[[149 110 119 146 142]
 [131 121 129 116 105]
 [113 137 157 125 123]
 [105 148 152 104 102]
 [146 107 101 129 131]
 [118 145 130 113 116]]
=>
[[146 142 149 110 119]
 [116 105 131 121 129]
 [125 123 113 137 157]
 [104 102 105 148 152]
 [129 131 146 107 101]
 [113 116 118 145 130]]

[[148 111 106 137 146 131 130 111 111 140 141 124 137 118 126 107]
 [142 134 127 143 136 109 146 139 104 122 145 115 144 116 133 109]
 [121 115 119 148 119 141 129 132 117 143 139 122 139 119 130 131]
 [113 128 128 105 129 117 130 121 137 141 124 150 141 127 145 112]
 [130 132 127 124 148 121 131 108 141 103 141 111 134 126 138 126]
 [123 145 123 138 135 149 126 116 120 134 142 118 138 136 138 124]]
=>
[[126 107 148 111 106 137 146 131 130 111 111 140 141 124 137 118]
 [133 109 142 134 127 143 136 109 146 139 104 122 145 115 144 116]
 [130 131 121 115 119 148 119 141 129 132 117 143 139 122 139 119]
 [145 112 113 128 128 105 129 117 130 121 137 141 124 150 141 127]
 [138 126 130 132 127 124 148 121 131 108 141 103 141 111 134 126]
 [138 124 123 145 123 138 135 149 126 116 120 134 142 118 138 136]]

[[130 127 127 128 126 127 127 128 129 129 128 127 127 128]
 [120 126 133 151 107 119 119 131 138 133 123 118 110 132]
 [141 119 125 146 113 115 117 120 140 138 123 118 113 135]]
=>
[[127 128 130 127 127 128 126 127 127 128 129 129 128 127]
 [110 132 120 126 133 151 107 119 119 131 138 133 123 118]
 [113 135 141 119 125 146 113 115 117 120 140 138 123 118]]

[[121 146 102]
 [126 124 111]
 [116 152 104]]
=>
[[146 102 121]
 [124 111 126]
 [152 104 116]]

[[123 151 129]
 [132 106 136]
 [132 106 137]
 [131 108 131]
 [123 150 131]
 [133 106 137]
 [123 152 128]
 [123 152 127]
 [132 108 132]
 [123 152 129]]
=>
[[151 129 123]
 [106 136 132]
 [106 137 132]
 [108 131 131]
 [150 131 123]
 [106 137 133]
 [152 128 123]
 [152 127 123]
 [108 132 132]
 [152 129 123]]

[[128 142 150 150]
 [128 128 150 150]
 [128 128 128 150]
 [128 128 128 150]
 [128 150 150 150]
 [128 128 128 150]
 [128 128 149 150]
 [128 150 150 150]
 [128 142 150 150]
 [128 150 150 150]
 [128 128 128 150]]
=>
[[150 150 128 142]
 [150 150 128 128]
 [128 150 128 128]
 [128 150 128 128]
 [150 150 128 150]
 [128 150 128 128]
 [149 150 128 128]
 [150 150 128 150]
 [150 150 128 142]
 [150 150 128 150]
 [128 150 128 128]]

[[117 145 125 114 111 139 124]
 [120 125 134 114 113 128 119]
 [120 137 136 113 111 141 122]
 [104 133 133 112 125 128 121]
 [146 109 116 133 146 116 136]
 [122 121 114 131 132 126 119]
 [122 131 127 123 132 126 136]
 [146 120 114 140 135 117 129]]
=>
[[139 124 117 145 125 114 111]
 [128 119 120 125 134 114 113]
 [141 122 120 137 136 113 111]
 [128 121 104 133 133 112 125]
 [116 136 146 109 116 133 146]
 [126 119 122 121 114 131 132]
 [126 136 122 131 127 123 132]
 [117 129 146 120 114 140 135]]

[[116 121 142 144 121 129 126 125 128 141 147 138 135]
 [143 129 118 129 122 136 124 135 152 137 138 148 150]
 [123 125 137 132 137 130 127 122 118 117 124 119 114]
 [134 123 135 136 135 118 132 130 123 120 135 123 122]]
=>
[[138 135 116 121 142 144 121 129 126 125 128 141 147]
 [148 150 143 129 118 129 122 136 124 135 152 137 138]
 [119 114 123 125 137 132 137 130 127 122 118 117 124]
 [123 122 134 123 135 136 135 118 132 130 123 120 135]]

[[140 147 141 133 153 126 100 116  99 122 121  99]
 [104 136 119 154 153 111 155  99 132 119 147 104]
 [156 133 146 107 128 143 134 136 114 155 143 142]
 [108 101 148 108 139 153  99 129 153 129 102 147]
 [120 148 129 154 127 106  99 142 141 114 118 157]]
=>
[[121  99 140 147 141 133 153 126 100 116  99 122]
 [147 104 104 136 119 154 153 111 155  99 132 119]
 [143 142 156 133 146 107 128 143 134 136 114 155]
 [102 147 108 101 148 108 139 153  99 129 153 129]
 [118 157 120 148 129 154 127 106  99 142 141 114]]
---
[[126 120 130]
 [127 133 125]
 [140 133 122]
 [126 120 132]
 [129 151 130]
 [129 129 122]
 [126 107 132]
 [131 133 131]
 [116 105 126]
 [123 101 129]
 [119 114 134]]
=>
[[130 126 120]
 [125 127 133]
 [122 140 133]
 [132 126 120]
 [130 129 151]
 [122 129 129]
 [132 126 107]
 [131 131 133]
 [126 116 105]
 [129 123 101]
 [134 119 114]]

[[115 130 140 113]
 [129 126 145 109]
 [127 128 111 144]
 [120 134 135 112]
 [114 141 138 118]
 [140 108 105 137]]
=>
[[113 115 130 140]
 [109 129 126 145]
 [144 127 128 111]
 [112 120 134 135]
 [118 114 141 138]
 [137 140 108 105]]

[[135 131 117 149 142]
 [130 128 133 153 140]
 [146 119 127 145 117]]
=>
[[142 135 131 117 149]
 [140 130 128 133 153]
 [117 146 119 127 145]]

[[107 147]
 [112 138]
 [131 122]
 [149 107]
 [112 145]
 [113 135]
 [130 121]]
=>
[[147 107]
 [138 112]
 [122 131]
 [107 149]
 [145 112]
 [135 113]
 [121 130]]

[[144 104 131]
 [132 119 131]
 [132 141 129]
 [147 130 124]
 [146 116 137]]
=>
[[131 144 104]
 [131 132 119]
 [129 132 141]
 [124 147 130]
 [137 146 116]]

[[126 138 100 123 118 123 122 132]
 [146 140 151 130 131 128 118 128]]
=>
[[132 126 138 100 123 118 123 122]
 [128 146 140 151 130 131 128 118]]

[[133 108 116 114]
 [125 120 126 125]
 [138 139 140 121]
 [126 131 129 126]
 [118 143 148 131]
 [133 122 102 115]
 [133 128 132 132]
 [131 106 115 120]
 [125 117 111 122]
 [106 126 128 107]
 [127 133 122 100]]
=>
[[114 133 108 116]
 [125 125 120 126]
 [121 138 139 140]
 [126 126 131 129]
 [131 118 143 148]
 [115 133 122 102]
 [132 133 128 132]
 [120 131 106 115]
 [122 125 117 111]
 [107 106 126 128]
 [100 127 133 122]]
